Below are the code and all the weights of a small trained network. Each question names an input and a target symbol and asks about switching units off, where a switched-off unit gives its printed mean instead of its output.

import numpy as np


def w(rows, s, z=0):
    codes = np.array(rows[::2]) - 128.0
    scale = np.full(codes.shape[1], s)
    scale[-1] = z or s
    return codes * scale


def f(y):
    return y / 2 * (1 + np.tanh(0.7978845608 * (y + 0.044715 * y**3)))


def softmax(a):
    e = np.exp(a - a.max(-1, keepdims=True))
    return e / e.sum(-1, keepdims=True)


def log_softmax(a):
    a = a - a.max(-1, keepdims=True)
    return a - np.log(np.exp(a).sum(-1, keepdims=True))


def net(x, mask):
    ids = ['αγδεηθλξπστφψω'.index(c) for c in x.split()]
    T = len(ids)
    res = E[ids] + P[:T]
    u = 0
    for l in range(2):
        r = res
        for j in range(2):
            rows = slice(3 * j, 3 * j + 3)
            q, k, v = (r @ M[l][rows].T for M in (Q, K, V))
            z = softmax(np.where(np.tri(T) > 0, q @ k.T / 3**0.5, -1e9)) @ v
            o = O[l][rows]
            res = res + np.where(mask[u + j], z, o[:, -1]) @ o[:, :-1]
        u += 2
        y = f(res @ A[l][:, :-1].T + A[l][:, -1])
        res = res + np.where(mask[u : u + 8], y, B[l][:, -1]) @ B[l][:, :-1]
        u += 8
    return log_softmax(res[-1] @ U[:, :-1].T + U[:, -1])


Q, K, V, O, A, B = {}, {}, {}, {}, {}, {}
E = w([
[84,190,110],'α',
[123,158,123],'γ',
[125,178,111],'δ',
[97,133,92],'ε',
[71,136,144],'η',
[108,153,115],'θ',
[124,123,105],'λ',
[55,159,101],'ξ',
[80,93,89],'π',
[107,53,54],'σ',
[67,175,112],'τ',
[4,120,166],'φ',
[61,108,105],'ψ',
[163,164,220],'ω',
],0.02)
P = w([
[219,151,159],'0',
[124,254,195],'1',
[92,220,225],'2',
[109,236,255],'3',
[54,219,213],'4',
[91,205,218],'5',
],0.0055)
Q[0] = w([
[115,174,101],'L0H1',
[181,226,64],'L0H1',
[51,124,181],'L0H1',
[178,99,107],'L0H2',
[108,171,249],'L0H2',
[216,169,144],'L0H2',
],0.011)
K[0] = w([
[153,112,144],'L0H1',
[116,93,151],'L0H1',
[152,130,157],'L0H1',
[249,137,99],'L0H2',
[124,138,238],'L0H2',
[153,164,191],'L0H2',
],0.013)
V[0] = w([
[193,254,106],'L0H1',
[152,78,187],'L0H1',
[252,148,216],'L0H1',
[179,186,185],'L0H2',
[122,11,245],'L0H2',
[109,80,19],'L0H2',
],0.0071)
O[0] = w([
[197,85,204,237],'L0H1',
[102,56,159,103],'L0H1',
[122,92,155,173],'L0H1',
[177,1,119,194],'L0H2',
[35,134,125,109],'L0H2',
[158,167,127,3],'L0H2',
],0.0075,0.0057)
A[0] = w([
[176,147,184,183],'L0N1',
[128,46,168,84],'L0N2',
[136,36,105,32],'L0N3',
[122,196,110,178],'L0N4',
[44,143,4,133],'L0N5',
[127,116,49,5],'L0N6',
[93,121,181,158],'L0N7',
[74,130,105,56],'L0N8',
],0.011,0.0022)
B[0] = w([
[69,175,49,248],'L0N1',
[122,114,182,228],'L0N2',
[109,150,60,138],'L0N3',
[125,2,125,206],'L0N4',
[112,134,181,208],'L0N5',
[174,249,151,108],'L0N6',
[143,167,82,255],'L0N7',
[212,189,165,159],'L0N8',
],0.0063,0.0045)
Q[1] = w([
[134,192,85],'L1H1',
[186,44,130],'L1H1',
[63,77,52],'L1H1',
[183,192,103],'L1H2',
[19,118,104],'L1H2',
[1,28,156],'L1H2',
],0.0082)
K[1] = w([
[34,99,184],'L1H1',
[154,117,108],'L1H1',
[181,136,191],'L1H1',
[100,135,68],'L1H2',
[160,124,191],'L1H2',
[122,99,252],'L1H2',
],0.013)
V[1] = w([
[101,214,141],'L1H1',
[189,169,21],'L1H1',
[47,120,116],'L1H1',
[185,52,249],'L1H2',
[61,135,110],'L1H2',
[113,255,180],'L1H2',
],0.0081)
O[1] = w([
[43,58,64,176],'L1H1',
[142,254,99,56],'L1H1',
[206,6,105,143],'L1H1',
[247,96,173,253],'L1H2',
[91,101,16,130],'L1H2',
[151,152,151,203],'L1H2',
],0.007,0.0058)
A[1] = w([
[136,99,155,104],'L1N1',
[159,140,144,97],'L1N2',
[7,225,1,123],'L1N3',
[96,188,137,113],'L1N4',
[142,28,97,254],'L1N5',
[183,136,124,207],'L1N6',
[127,65,254,116],'L1N7',
[119,145,122,102],'L1N8',
],0.0094,0.0036)
B[1] = w([
[94,165,3,154],'L1N1',
[102,225,141,138],'L1N2',
[200,126,16,182],'L1N3',
[179,172,126,139],'L1N4',
[8,199,210,199],'L1N5',
[86,117,184,157],'L1N6',
[139,124,61,250],'L1N7',
[137,124,117,124],'L1N8',
],0.006,0.012)
U = w([
[123,173,141,50],'α',
[162,139,158,68],'γ',
[89,242,212,253],'δ',
[158,122,113,130],'ε',
[113,137,152,39],'η',
[119,168,167,51],'θ',
[145,147,153,66],'λ',
[163,109,102,100],'ξ',
[174,72,92,96],'π',
[154,117,70,139],'σ',
[163,125,107,236],'τ',
[63,89,121,101],'φ',
[137,87,101,66],'ψ',
[159,50,255,205],'ω',
],0.0083,0.0041)

Each question gives the input, a string of symbols that net reads in full, and the target symbol t.
The units are the heads (3 rows each of Q, K, V and O) and the neurons (one row each of A and B). Each row of codes is followed by its name. A weight is (code - 128) times the scale printed after its matrix; where a second scale follows, it is the last column's (O, A, B and U).
mask holds one flag per unit, layer by layer, with each layer's heads first. A switched-off unit (its flag False) gives its mean, the last column of its rows in O or B, instead of its output. The means were averaged over made-up inputs and are rounded, as every weight is.
A unit's drop is (log p(t) with every unit on - log p(t) with that unit switched off) / (log p(t) with every unit on - log p(t) with every unit switched off).
The circuit of an input: a set's keep is (log p(t) with only the set's units on - log p(t) with every unit switched off) / (log p(t) with every unit on - log p(t) with every unit switched off). Starting from the 12 units with the biggest drops (on a tie, the unit counted first), units are removed one at a time, each time the one whose removal leaves the highest keep (on an exact tie, the one counted first), for as long as the keep stays at least 0.8.
units of the circuit, in order: the units of the circuit, biggest drop first
unit that matters most: the unit with the biggest drop
k most important neurons: the k neurons with the biggest drops, biggest first
top k neurons in layer l: the k neurons of layer l with the biggest drops, biggest first
which heads matter: for each layer, one digit per head in row order, 1 if its drop is at least 0.15 and else 0, layers parted by /
drop of u: that unit's drop, to one decimal
input γ φ α, target φ: units of the circuit, in order : [L1H1 L0H2 L1H2]
input σ φ ε, target φ: units of the circuit, in order : [L0H1 L1H2]
input λ φ σ τ φ ξ, target φ: units of the circuit, in order : [L1H1 L0H2 L1H2]
input ω ε γ, target ω: most important neuron : [L0N2]
input φ λ τ, target φ: 3 most important neurons : [L0N5 L0N4 L1N5]
input φ τ σ, target φ: units of the circuit, in order : [L1H2 L0H1]
input δ ω δ δ θ, target ω: which heads matter : 11 / 01
input δ ω σ τ, target ω: which heads matter : 11 / 01
input ω φ ξ, target ω: which heads matter : 10 / 11
input δ δ γ, target δ: units of the circuit, in order : [L1H1 L0H2 L1N3]
input ω δ ω σ δ, target ω: units of the circuit, in order : [L1H2 L0H1]
input σ φ σ σ, target φ: units of the circuit, in order : [L0H1 L1H2]
input α ω τ ω γ, target ω: which heads matter : 01 / 01
input ω δ γ δ, target ω: 2 most important neurons : [L0N2 L1N3]
input τ φ γ λ φ τ, target φ: unit that matters most : L1H1
input φ τ θ, target φ: 3 most important neurons : [L0N5 L1N5 L0N4]
input δ δ δ, target δ: top 2 neurons in layer 1 : [L1N7 L1N3]
input φ π δ, target φ: 2 most important neurons : [L0N5 L0N4]
input σ ω φ ω α, target ω: drop of L1H1 : 0.2
input ω σ π, target ω: drop of L1H2 : 0.4
input ω δ ψ, target ω: drop of L0N2 : 0.3
